Below is a small trained network, with its code and all its weights. Each question gives an input and a class and asks what happens when units are switched off, that is, made to give their printed mean instead of their output.

import numpy as np


def w(rows, s, z=0):
    codes = np.array(rows[::2]) - 128.0
    scale = np.full(codes.shape[1], s)
    scale[-1] = z or s
    return codes * scale


def norm(h):
    return h / np.sqrt((h * h).mean(-1, keepdims=True) + 1e-5)


def f(y):
    return y / 2 * (1 + np.tanh(0.7978845608 * (y + 0.044715 * y**3)))


def log_softmax(a):
    a = a - a.max(-1, keepdims=True)
    return a - np.log(np.exp(a).sum(-1, keepdims=True))


def net(x, mask):
    res = np.array(x, float).reshape(1, 5) / 4 @ E
    u = 0
    for l in range(2):
        y = f(norm(res) @ A[l][:, :-1].T + A[l][:, -1])
        res = res + np.where(mask[u : u + 10], y, B[l][:, -1]) @ B[l][:, :-1]
        u += 10
    return log_softmax(norm(res)[-1] @ U[:, :-1].T + U[:, -1])


A, B = {}, {}
E = w([
[151,171,29,127,66,188,147],'x0',
[166,152,110,196,146,115,171],'x1',
[131,117,20,127,123,5,68],'x2',
[169,85,184,157,3,75,149],'x3',
[20,139,148,166,108,125,122],'x4',
],0.0056)
A[0] = w([
[172,195,144,254,158,86,178,97],'0.n1',
[182,75,173,106,217,100,142,242],'0.n2',
[137,117,196,148,96,155,164,65],'0.n3',
[102,188,152,120,163,147,139,131],'0.n4',
[97,137,159,51,71,102,132,11],'0.n5',
[131,116,181,145,180,97,123,112],'0.n6',
[30,146,143,204,118,134,118,66],'0.n7',
[102,86,152,71,97,165,42,89],'0.n8',
[14,146,131,139,110,108,165,68],'0.n9',
[73,77,158,115,28,69,224,5],'0.n10',
],0.0096,0.0025)
B[0] = w([
[125,161,186,28,97,174,21,209],'0.n1',
[124,61,152,99,94,104,143,253],'0.n2',
[119,179,112,184,121,115,155,192],'0.n3',
[155,200,81,108,150,72,166,161],'0.n4',
[182,173,183,133,136,142,91,143],'0.n5',
[2,188,116,146,83,134,177,183],'0.n6',
[186,51,161,27,132,134,117,194],'0.n7',
[120,201,155,113,110,159,97,171],'0.n8',
[169,47,85,83,115,158,131,184],'0.n9',
[178,144,98,184,198,127,118,211],'0.n10',
],0.0075,0.0053)
A[1] = w([
[89,187,143,140,149,236,213,109],'1.n1',
[64,144,77,73,178,134,165,113],'1.n2',
[146,112,86,93,138,49,40,249],'1.n3',
[129,160,45,140,70,177,167,92],'1.n4',
[170,94,89,129,133,179,114,190],'1.n5',
[146,102,179,111,113,159,185,218],'1.n6',
[178,87,145,220,2,118,110,191],'1.n7',
[175,38,138,113,162,155,111,95],'1.n8',
[97,201,169,85,156,155,42,142],'1.n9',
[82,122,179,133,155,54,189,18],'1.n10',
],0.0096,0.0016)
B[1] = w([
[77,124,80,168,97,84,137,192],'1.n1',
[207,115,173,208,177,69,145,182],'1.n2',
[104,146,112,166,85,200,204,254],'1.n3',
[48,62,254,88,123,100,40,173],'1.n4',
[131,51,189,105,137,85,120,171],'1.n5',
[141,57,15,112,95,169,144,188],'1.n6',
[123,161,124,112,228,120,136,228],'1.n7',
[161,62,114,66,138,189,131,162],'1.n8',
[189,187,126,114,109,149,122,192],'1.n9',
[118,137,159,106,120,130,4,166],'1.n10',
],0.0083,0.0075)
U = w([
[144,7,87,58,150,156,147,246],'0',
[184,154,157,193,250,69,141,138],'1',
[17,96,191,87,107,79,28,151],'2',
[164,243,129,78,65,180,105,8],'3',
[44,118,48,194,57,95,210,140],'4',
],0.013,0.0017)

Each question gives the input, the list of numbers given to net, and the class t.
The units are the neurons (one row each of A and B). Each row of codes is followed by its name. A weight is (code - 128) times the scale printed after its matrix; where a second scale follows, it is the last column's (A, B and U).
mask holds one flag per neuron, layer by layer. A switched-off neuron (its flag False) gives its mean, the last column of its row in B, instead of its output. The means were averaged over made-up inputs and are rounded, as every weight is.
A unit's drop is (log p(t) with every unit on - log p(t) with that unit switched off) / (log p(t) with every unit on - log p(t) with every unit switched off).
The circuit of an input: a set's keep is (log p(t) with only the set's units on - log p(t) with every unit switched off) / (log p(t) with every unit on - log p(t) with every unit switched off). Starting from the 12 units with the biggest drops (on a tie, the unit counted first), units are removed one at a time, each time the one whose removal leaves the highest keep (on an exact tie, the one counted first), for as long as the keep stays at least 0.8.
units of the circuit, in order: the units of the circuit, biggest drop first
unit that matters most: the unit with the biggest drop
k most important neurons: the k neurons with the biggest drops, biggest first
k most important neurons of layer l: the k neurons of layer l with the biggest drops, biggest first
input [-2,4,0,7,-5], class 1: units of the circuit, in order : 1.n7
input [4,-1,7,7,7], class 0: 4 most important neurons of layer 0 : 0.n6; 0.n9; 0.n3; 0.n7
input [6,3,-5,-4,-5], class 2: 3 most important neurons : 1.n4; 0.n7; 1.n3
input [7,-4,-6,7,-2], class 1: 4 most important neurons : 1.n7; 0.n10; 0.n6; 1.n3
input [-4,-6,6,-4,-2], class 3: units of the circuit, in order : 0.n8; 1.n9
input [-8,-6,-4,-8,-3], class 1: 3 most important neurons of layer 0 : 0.n4; 0.n1; 0.n7
input [-2,-1,-4,7,-5], class 1: units of the circuit, in order : 0.n3; 1.n7
input [-6,3,-8,-7,6], class 4: 2 most important neurons : 1.n1; 0.n6
input [6,-5,7,-3,-5], class 4: 4 most important neurons of layer 1 : 1.n3; 1.n7; 1.n8; 1.n10
input [3,1,7,6,8], class 0: units of the circuit, in order : 0.n9; 0.n7; 0.n6
input [4,7,7,-3,-3], class 3: units of the circuit, in order : 0.n1; 1.n6
input [-1,-7,4,5,4], class 3: 2 most important neurons of layer 0 : 0.n8; 0.n5
input [1,5,-7,-7,8], class 0: 2 most important neurons : 0.n7; 0.n9
input [3,7,5,0,-6], class 3: 4 most important neurons of layer 0 : 0.n1; 0.n9; 0.n7; 0.n2
input [3,-6,-2,3,8], class 0: 2 most important neurons of layer 0 : 0.n9; 0.n7
input [3,6,1,4,5], class 3: units of the circuit, in order : 0.n1
input [-1,3,-8,2,8], class 0: 4 most important neurons : 0.n7; 0.n9; 1.n6; 1.n3
input [1,1,-7,4,5], class 4: 3 most important neurons of layer 0 : 0.n3; 0.n2; 0.n4
input [7,5,1,5,8], class 0: units of the circuit, in order : 0.n7; 0.n9
input [-2,-8,3,4,-6], class 3: unit that matters most : 0.n8
input [-1,-8,-3,-3,5], class 3: 3 most important neurons of layer 0 : 0.n8; 0.n2; 0.n4
input [1,-7,6,1,8], class 0: units of the circuit, in order : 0.n9; 0.n7
input [4,-7,-2,7,6], class 1: units of the circuit, in order : 0.n10; 1.n7
input [3,-1,-3,-4,0], class 1: units of the circuit, in order : 1.n2; 0.n4
input [-7,-4,8,-2,-6], class 4: 2 most important neurons of layer 1 : 1.n3; 1.n4
input [0,-4,6,-2,8], class 0: 2 most important neurons : 0.n9; 0.n7
input [3,3,8,-6,-1], class 4: units of the circuit, in order : 1.n3
